Each new row is followed by its nearest point in the smallest flat space through zero that holds the rows named last above it.
In the rows, zero is written as 128.
Rek (2 x 22):
[[100 153 134 157 121  57 132 120  78 182 142 120 106 130 111 149 155  94
  156 164 113 124]
 [133 125 157 128 125 122 133 157 148 129  88 145  95 146 144 127 169 175
   87  90 116 166]]
New rows:
[150 107  97 109 136 165 108  92 147 110 154 133 157 115 121 119  82 131
 153 120 137 129] : [140 116 107 112 134 171 123 115 143  98 145 122 160 116 128 117  88 118
 138 131 143 107]
[139 160 148 168 160  89 106 109  69 158  90  86  98 138 161 145 181 131
 137 156 122 153] : [110 145 145 149 122  74 133 135 100 168 121 129  98 137 122 143 165 123
 131 138 112 141]
[ 91 152 132 136 151 121 111  99  81 120 175  98 169 114 108 147 118  65
 167 150 117 119] : [115 138 107 137 128 110 125 103  97 144 163 112 147 115 110 135 105  81
 169 169 133  97]

saler, 5 rows:
[[ 71 123 110 200  85 193 111 173 116 117  98 109 144 146 118 148 159 100
  161 136 198 136]
 [ 99 133 103 195  97 172 123 161 121 109 112 111 135 126 135 139 127 102
  149 134 157 163]
 [ 87 155 113 176 109 170 127 179 124 103 107 123 133 132 121 144 147 103
  146 109 166 134]
 [ 67 141 122 148 111 175 133 177  77 117  90 141 150 144 102 126 147 104
  114 114 177 117]
 [ 51 159 121 181 112 190 137 192  88 123  84 142 150 136 114 116 133  81
  119  97 159 156]]
New rows:
[168 108  81 156 145 139 128 183 127 109 160 112 140 119 147 130 129 177
 165 109 145 164] : [146 137 102 157 114 131 128 138 139  93 138 110 118 114 141 149 121 129
 146 137 133 142]
[147 151  78 169 117 138 125 166  98 122  95 102 138 130 126 149  87 131
 148 130 132 178] : [127 138  95 173 107 149 135 150 110  94 123 116 129 112 141 134 104 113
 129 137 132 167]
[102 120 116  69 145 109 150 149 102 128 129 146 146 109  83 140 181 151
 114 133 156  57] : [120 131 138  72 136 119 132 138  97 114 120 145 133 145  94 138 161 149
 108 121 164  56]

Fezu, 3 rows:
[[121  91 124 112 119 136 133 139 106 172 147 140 160 136 125 116 132 105
  153 126 141 155]
 [142 118  78 138 122 103 141 136 148 147 142 121 145 135 143 140 138 111
  121 110 143 150]
 [122 142 150 127 114 122 128 127 136 115 123 143 101  93 158 121 137 144
  105 135 116  83]]
New rows:
[127 100 149 149 104 132 120  97 104 167 150 151 106  98 165 102 145 158
 108 155 169  81] : [115 116 153 114 103 127 132 136 121 147 137 157 119  90 164 109 143 130
 119 135 123  92]
[112 153 156 135 120 130 131 116 130 124  98 118  95 112 156 117 102 157
 103 154 138 104] : [123 148 154 129 126 130 123 122 132 104 116 134 102 108 138 125 128 147
 113 137 115  94]
[150 122 118 152 100 156 138 140 113 147 140 136 174 213 130 128 143  90
 112  97 152 160] : [135 106  96 128 132 125 134 134 124 154 141 120 159 154 114 133 127 106
 146 117 144 170]

luv, 3 rows:
[[105 120 106 129 192 161 170  96 139 137  93 137 113 148 121 134  97 142
  104 156 127 101]
 [124 138 106 135 179 156 149 128 132 146 118 145 138 115 108 138 137 130
  106 150 127  93]
 [ 91 111  93 127 215 139 142 109 129 119  87 169 114 170 123 151  82 141
  120 143 123 110]]
New rows:
[120 135 143 149  59 115  84 154 120 138 175 129 121  84 123 103 152 108
 123 137 163 130] : [153 142 146 130  76 115 106 153 123 132 159 113 145  97 128 119 165 116
 137 114 130 139]
[120 130 125 104 118  91  91 161 151 121 180 158 102 138 114 136 131 100
 177 102 143 132] : [130 126 128 127 115  95  84 156 114 111 142 150 138 133 132 139 135 120
 152 104 125 147]
[131 143 119 132 119 129 102 163 118 119 159 148 139  96 120 123 178 104
 145 117 150 100] : [145 145 124 134 121 120 102 164 119 135 152 143 155  97 114 136 167 115
 132 120 127 120]

rolo (4 x 22):
[[110 114 102 113 125 122 117 124 165 111 144 154 101 129 125 130 129 133
  108 135  98 110]
 [ 96  81 130 122 142 115 140 139 150 107 121 121 118 130 159 121 118 111
   81 143 107  99]
 [ 94 130  60 111  94 164 112 118 169 102 104 162  96 123  91 144  99 128
  184 124 125 141]
 [152 155 124 138 178 147 148 114 145 137 129 114 145 109 117 143 143 146
  114 153 155  80]]
New rows:
[141 133 145  95 148  71  95 166 145 147 159 170 148 122 129 107 162 110
  90 137 128  96] : [143 128 145 124 141  99 120 126 134 135 169 139 121 133 139 121 154 141
  83 132 101 111]
[122 141 101 122 134 125 137 127 119  75 183 141 100 134 105 113  88 118
 124 153  90 126] : [117 122 109 116 119 123 116 125 151 117 142 150 107 130 123 129 129 133
 120 129 105 123]
[123 134 145 174 152 161 155 135  91 121  82  84 171 147 154  97 120  99
 162 169 181 142] : [128 124 153 150 145 152 161 138  92 136  75  77 167 120 142 129 107 106
 151 132 180 133]

kaz (3 x 22):
[[167 162  43 101 169 135 136 190 109  86 155 130 149 118  93 120 115 103
   89  65 141 123]
 [103 127 164 148 114 144 114  74 139 144 101 140 108 110 126 147 122 128
  154 157 130 122]
 [129 129 142 119 151 118 117 143 155 167 117 108  91 140 124 146 140 113
  145 130 125 134]]
New rows:
[114 126 114 143 117 132 131 113 105 134 127 151 124 113 121 144 118  74
  91  90 148 135] : [130 143 110 129 135 143 124 120 123 113 125 139 130 110 111 134 117 119
 124 117 136 121]
[151  90 138 105  99 105 162 139  91 163 127  99 157 144 192 134 103 103
 128 152 123  91] : [128 106 145 127 111 108 139 140 125 133 140 118 141 151 154 110 141 147
 124 140 118 137]
[102 130 125 155  93 156 121  76 137 117  97 158 157 108 140 166  87 137
 137 162 147  96] : [105 133 144 154 102 156 121  64 117 110 109 158 136  95 122 136 109 134
 139 149 135 115]

boki, 2 rows:
[[117 149  82 130 144  98 109 150 131 130 148 134  86 145 140 125 154 134
  150 163 161 156]
 [152 140  79 188 125  98 171 155  96 144 155 136  65 176 147 150 102 146
  109 127  71 144]]
New rows:
[126 147 169 102 103 153  71 109 123  87 119 145 167 104 122  79 161 149
 162 138 152 146] : [111 124 151  90 133 141  97 115 149 118 115 124 160 101 118 113 150 118
 144 135 171 123]
[142 107 121  97 121 146 123 123 119  99 121 114 178 122 119 127 130 137
 170 154 145 113] : [120 124 145 107 129 138 113 119 139 122 119 125 149 112 122 120 137 122
 135 129 148 123]
[109 127 126 124 130 138 128 144 141 127 171 164  92 140 149 141 110 149
  86 147 114  85] : [134 131 116 142 127 121 138 134 120 132 134 130 113 139 133 133 122 132
 123 128 114 132]

Veg:
[[170  74 171  74 143 223 127 152 179 145 118 107 137 177 164 132 107 128
  112 117 134  80]
 [111 161 117 153 127  60 113  84  84 121 133 137 144  81 108 126 125 127
  145 139 118 146]]
New rows:
[142 123 151 116 118  91  99  77  95 128 130 129 178 140 103 118 135 100
 164 104 108 106] : [136 133 146 122 138 105 106  83 105 131 127 124 158  99 127 128 107 127
 140 135 118 116]
[118 144 119 162 145  81 121  80 106 100 123 145 137 103 115 134 152 126
 164 140 141 157] : [112 155 115 150 125  76 120 100  96 121 132 136 135  95 111 126 130 127
 140 136 122 146]

tusi, 2 rows:
[[128 121 103 138 117 125  68 179 111 121 112 121 145 165  83 104 113 124
  142 139  85 134]
 [128 107 121 134 135 156 115 134 138 148 126 113 145 150  90 121 126 155
  129 144 113  98]]
New rows:
[133 135  80 161 119 159  89 175 139 120  97 124 119 143  66  82 141 142
 144 135  65 160] : [128 118 104 138 119 130  72 175 114 125 113 119 146 165  81 105 114 129
 141 141  87 128]
[ 97 118 174 115 160 128 179 107 149  93 160 135  92 121 176 134 117 143
 144 109 172 118] : [128 136 148 120 135 127 175  89 140 131 140 135 113  98 166 147 139 128
 117 118 162 127]
[134 147 150 113 122 115 140 102 133 130 157 128 111 112 152 182 151  99
  85  85 126 143] : [128 142 141 121 128 114 157 106 129 120 135 138 113 103 164 140 134 115
 122 116 152 142]

dep:
[[116 146 122 133 108  79 128 140 136 122 112 137 125 163 119 121 162 118
  152 129 163 101]
 [141 114 144 113 171 183 151 128 132 134 133 129 139 100 134 122  99 113
   74 145  90 146]]
New rows:
[131 118 154 166  91 111 109 135 114 147  99 124 138 133 121 145 149 120
 166 100 138  97] : [121 135 119 137 104 100 114 127 125 125 127 126 122 141 125 132 142 138
 158 118 147 120]
[102 132 142 130 154 159 164 112 140 137 128 121 113 133 132 136 145  98
 101  99  77 148] : [134 123 137 120 150 153 142 130 132 131 128 130 134 117 130 123 116 117
 100 138 111 134]
[121 150 144 123 132 103 124 114 140 135 103 123  85 168 132  93 140 124
 152 154 156 108] : [120 141 126 129 119  96 132 138 136 124 115 136 128 153 121 121 152 116
 138 132 151 108]

Teti, 5 rows:
[[134 104 117 150 125 154 136 134 151 121 112 106  91 111 141 143 112 121
  143 133 151 137]
 [154  93 144 159 132  97 154 106 155 142 118 179 100 125 129  59 100 141
  172 153 111 115]
 [115 124 191 150 112 162 178 130 137 103  74 159 156 119 147 158 124 107
  130 118 118 108]
 [ 92 128 136 154 134 120 146 151 151 110  79 129 144 120 127 120 173 109
  127 118 155 134]
 [121 130  95 115 142 133 138  94 132 117 145 177 152 101 122 101  43 119
  107 126  94 120]]
New rows:
[108 142 126 133 150 132 165 160 112 146 108 135  96  75 172 122  72 148
 113 135 133 143] : [125 115 114 139 131 147 140 121 145 117 118 135 119 107 134 129  90 118
 128 129 130 130]
[166 127 101 133 118 159 131 150 148 125 114 119 153 136 165 128 102 150
 143 176 122 106] : [142 116 131 133 123 144 134 121 132 128 130 127 111 122 136 136 104 129
 137 133 125 126]
[ 99 166  97 128 149 115 102 135 107 125 157  96 149 118 102 129 157 146
 119 121 136 134] : [109 151  94 107 139 110  98 139 115 130 147 106 145 134 113 127 157 128
 104 118 139 141]

zupi:
[[141 145 141  88 137 122 128 111 140  82 156 103 123 125 134 149  84 137
  134 144 145 124]
 [151 157 137  71 142 118 113  90 124  50 145  65  91  97 101 167  98 108
  126 135 184 177]
 [170 136 126 114 129 109  91 105 131  90 116  95 114  80 118 166  90 131
  120 142 170 133]
 [152 140 126 130 124 125 109 105 116 101 115  98 108  89 103 152 132 106
  121 125 159 162]]
New rows:
[173 124 154 147 138 170 144 152 107 130 154 150 134 105 129 125 130 143
 125 136 139 100] : [142 134 135 152 115 136 133 122 131 129 134 136 143 119 136 134 120 131
 132 134 113 110]
[131 163 132 155  99 179 187 108 155 129 155 129 151 123 148 132 118 133
 162 118 111 118] : [134 154 153 157 107 157 164 111 131 115 166 137 152 133 140 132 125 119
 145 133  90 113]

bovi:
[[151 152 139 176 141  94 122 154 121  79 186 145  72 116 123  94 122 108
   80 118 130 133]
 [112  86  96  75 121 129  86 129 119 139 115  97 149 116 118 140 125 192
  130 173 131 100]
 [108 205 102 173 180 144 149 146 154 174 108 155 154 142 129 140 102 105
  162  66 100 146]
 [153 149 195 160 129 116 134 107 177 112 126 130  96 158 154 127 183  76
  177 108  67 114]]
New rows:
[133 188 132 177 151 162 150 139 150 129 105 137 144 128 105 148 122 110
 167  79 111 123] : [121 178 126 162 158 138 147 134 151 154 114 147 139 142 134 135 121 101
 157  85 103 140]
[130 117 154 104 131 145 106 129 124  69 133 159 138 163 128 135 154 141
 120 181 176 156] : [136  98 141 112 104 126 130 118 114 111 134 121 120 123 128 123 136 129
 112 148 146 128]

gases, 4 rows:
[[133 156  75 132  61 146 126 147  99  98 138 130  98 165 129  63 143 151
  116 151  92 126]
 [119 151  64 144  75 138 120 158 112  61 160 107  97 174 113  98 134 151
  104 124  75 146]
 [131 149  92 133  85 146 124 138 120  95 142 137 111 165 128 103 132 162
  119 130 103 133]
 [138 158  68 148  69 137 119 153 122  73 168 135  83 176 135  68 142 174
  115 124  92 133]]
New rows:
[137 103 164 115 154 156 144 130 150 124 134 150 129 140 149 108 149 163
 145  85 121 160] : [139 130 138 133 138 129 125 120 152 127 141 153 126 135 142 137 125 157
 136 110 144 126]
[115 140 164 151 134 142 154 169 145 132 112 166 120  91 136 137  81 209
 154  92 100 122] : [138 132 139 130 134 137 125 116 152 124 137 158 131 142 140 146 122 166
 136 109 143 128]
[150 142 180 127 209  78 134 131 152 157 140 134 133  79 152 165 113 134
 149  95 140 124] : [137 105 172 138 192  96 126 117 168 152 142 135 132  92 143 159 123 118
 144  96 169 124]

sarab (3 x 22):
[[102 133 154  77 151  82 104 141 178 128 125  79 149 139 158  87 172 162
  160  69 104 127]
 [124 137 125  80 175 111  85 136 155 166  81 101 145 142 133 106 163 149
  152  75 116 104]
 [134 153 133  93 173  88  90 136 126 146  98  94 129 146 111 143 124 151
  151  81  97 125]]
New rows:
[127 146 120 123 162  96 126 134 109  88 128 129  84 129  72 168 126 108
 109 132 119 128] : [142 145 129 134 138 111 123 128  99 123 128 123 114 134 102 164  94 130
 128 128 111 139]
[151 170 169 111 136  86 120 133 168  91 170 119 134 123  88 126 104 115
  78 153 116 106] : [125 136 142 131 122 104 135 130 122 106 150 115 122 130 125 140 112 135
 132 126 113 146]
[148 150 119 147 109  85 117 124 140  89 183 145 108 121 110 172 101 136
 129 139 112 135] : [131 139 142 144 115 104 142 128 106  98 158 120 114 129 115 157  94 130
 126 138 111 154]

mivu, 5 rows:
[[125 121 149  94 119 136 173 132 164 164 105 130 112 142 108 126 137 146
   99 119 163 123]
 [110 104 114 123 122 152 150 145 134 159 134 111  88 170 122 140 137 131
  100 153 156 139]
 [113 115 124 131 116 128 123 150 147 139 124 106  90 171 112 176 124 124
  104 146 114 154]
 [150 118 177  66 125 134 202 125 163 163 113 159 137 104 111  88 133 166
  125 116 215  93]
 [121 139 140  94 131 144 176 107 159 173  74 132 146 124 122  94 163 150
   77  99 158 109]]
New rows:
[122 113 125 110  96 177 121  75  99 181  82 146 157 128 127  92 116 108
  84 144 142  98] : [118 132 113 122 139 151 147 110 122 154 103 125 146 126 142  93 160 137
  95 123 148 114]
[117 153 182 138 118 127 165 170  99 143  99 154 171 111  83 124 164 143
 115  82 176 102] : [139 136 154  99 129 125 157 117 149 142 102 143 149 107 122 107 137 147
 119 109 154 109]

siled:
[[109 118 105  88 148 139 206  94 161 115 107  78 108  74  74 110 146 167
  111 158 111  82]
 [148 169 111 139 102 117  81 132 116 107 126  95 156 105 109 106 101 136
  173 122 137 118]
 [166 163 117 211 130 158 114 143 171 127 133  49 142 116 172 197 116 126
  155 136 180 130]
 [ 91 129 125 148  91 147 136 100 146 161 134 153 101 112 124 125 101 137
  129  68 132 146]
 [195 144 136 121 114 117 153 124 114 159 154 144 202 129 111 159 115 120
  156 151 152 135]]
New rows:
[127 169 126  79 164 142 121 152 130 108 131 146 162 123  96 134 110 135
 155 146 113 172] : [148 135 128 108 126 113 123 131 110 122 131 133 154 128 111 116 126 127
 140 143 124 122]
[141 164 155 127 111 140 133 165 149 113 112 116 126 123  91 111 103 174
 123  95 142 142] : [124 143 118 134 111 131 121 119 133 127 126 115 129 109 115 118 113 138
 143 114 131 124]

pozi:
[[ 88 100 161 123 127 132 120 148 136 131 116  98 114 119  90 189 137  92
  127 124 135 130]
 [101 109 178  97 140 134 135 181  83 107 167  93 122 175 124 109 118 126
  109 124  53  84]
 [ 79  96 176  83 144 151 166 189 125 102 193 117 109 139 111 178 171 132
  119 112 124 130]]
New rows:
[ 57 103 153 114 139 112 118 144 102 141 145  77 141 153 117 188 102 139
 135 117  88 115] : [ 92 103 170 114 132 131 122 162 112 122 132  91 117 143 101 156 125 102
 119 125  97 108]
[111 119 133 143 142 122  97 128 129 110 131 120 136 107  82 158 121  92
 134 142 105 162] : [111 115 142 133 125 126 115 131 133 134 108 110 122 121 106 158 125 104
 129 128 131 128]
[110 114 188 129  90  88 109 128 121 129 107  68 155 134 137 115 127  91
 121 162 118 105] : [114 117 150 134 124 121 104 135 112 134 102  94 126 140 108 133 104  99
 123 132  96 105]

zov (2 x 22):
[[129 177 154 108 106  68 167 113 107 146 144 146 145 123 166 148 137 103
   47 118 157 112]
 [133 165 151 118 108  85 148 124 113 140 141 154 134 120 162 130 123 110
   71 123 153 123]]
New rows:
[109 128 166 136 133 125 173 145 109 167 100 131 127 129 114 133 145  90
 118 109 134  94] : [124 138 131 119 126 113 145 118 123 133 131 121 138 131 131 144 140 122
 107 124 131 118]
[ 97 121 114 128 106 169 104 121  80 140 125 176 153 116 156 103  85 123
 152 165 118 124] : [136 125 133 139 123 136 108 143 131 124 129 150 114 120 136 102 105 131
 141 133 132 142]

daz, 5 rows:
[[ 83  91 100 136 113 167 124 144 170  10 139 119 163 103 125 168 109 135
  118 123 165 110]
 [101  81 133 102 100 157 128 140 143  66 116  94 108 120 135 128 152 118
  106 122 113 122]
 [109 126 101 146 138 144 138 131 146  80 130 131 159 109 118 157 105 130
  124 124 153 117]
 [166 138 157  80  88 112  47 151 110  93 164 141 113 152 123 114 113 177
  154 155 156 119]
 [100 122 100 122 161 150 124 148 145  59 112  91 125  98  94 163 115 113
  109 135 117 103]]
New rows:
[116 149 133  81 155 150 124 118  99 101 100  68  81 167 111 150 146 102
  85 121  64 132] : [127 121 130  89 147 137 127 142 112 116  91  74  78 115 101 125 148 104
 100 135  76 114]
[120 150 112 126 133 162 142 134 125  77 138 124 164 129 118 147  98 140
 108 134 118  97] : [124 132 104 127 135 142 133 134 129  81 121 123 146 110 109 151 105 134
 120 127 147 113]

fuman:
[[113  96 119  78  70 123 185 158 108 121 105 108 149 163  83 179  91 122
  149 187  54 123]
 [133  62 125  75  79 126 151 168 125 117 110 121 147 161  83 187  94 126
  140 175  75 145]
 [112 128 128 106  87 126 144 148 101 149 116 121 120 137 121 151 121 129
  144 136  89 130]]
New rows:
[130 128 133 117 163 100  96 155 161 102 144  88  93 158 142 144 169 151
 165 121 153 158] : [141 111 133 130 137 130 101 132 138 128 133 138 123 123 133 129 134 131
 121 114 146 142]
[138  86 116 115 122 137  63 175 147 157 126 135 124 139 180 114 118 140
 133  88 154 122] : [144 100 139 125 125 132  77 146 132 146 133 146 109 119 141 138 141 137
 123  95 149 159]
[128  95 151 101  95 118  95 178  92 161 145 170 138 173 123 195 135 135
 148 107  92 159] : [131  83 138  92  77 130  99 173 108 160 117 137 108 136 122 173 125 136
 140 117 100 164]

ped:
[[130 110 110 122  93 142 129 142 138 119 125 120 101 127 128 153 168  97
  113 142 115 134]
 [138 131  68  93  82 195  87 121 132 131  95  91 128 119 149 145 115 103
  160  55  68 122]
 [117 132 129 149 177  84 127  97 114 108 141 162 142 102 103  85  85 162
  130 120 130  97]]
New rows:
[137 166 135 128 149  98 148 116 144 136 130 125 152 109  98 109 128 109
 141 103 160 103] : [125 134 136 134 148 114 129 119 123 128 132 137 139 125 123 113 109 144
 132 125 135 122]
[ 84 170 120 137  89 153 110  86 147 111 110 129 110  98 158  88 154 165
 169 139  88 133] : [128 127 107 122 122 139 115 119 127 122 121 125 127 118 127 125 119 125
 136 106 108 118]

punuf (2 x 22):
[[134  73 119  71 155 123 156 128 181 145  66 135 150 155 129 112 154 103
  149 159 147 141]
 [129  89 123  78 149 120 150 135 169 142  79 134 145 153 133 112 144 109
  146 158 140 143]]
New rows:
[145 159 145  65 133 113 152 178 176 106 119 126 181 181 137 114 129 126
 152 153 144 166] : [113 123 134  76 139 106 141 162 149 139  98 134 137 159 149 104 119 120
 145 170 123 157]
[111 132 128  69 135 118 156 131 165 151 118 132 134 170 138 118 121 107
 151 148 129 144] : [120 115 130  85 140 113 141 149 151 138  98 133 138 152 141 110 127 118
 143 160 128 149]
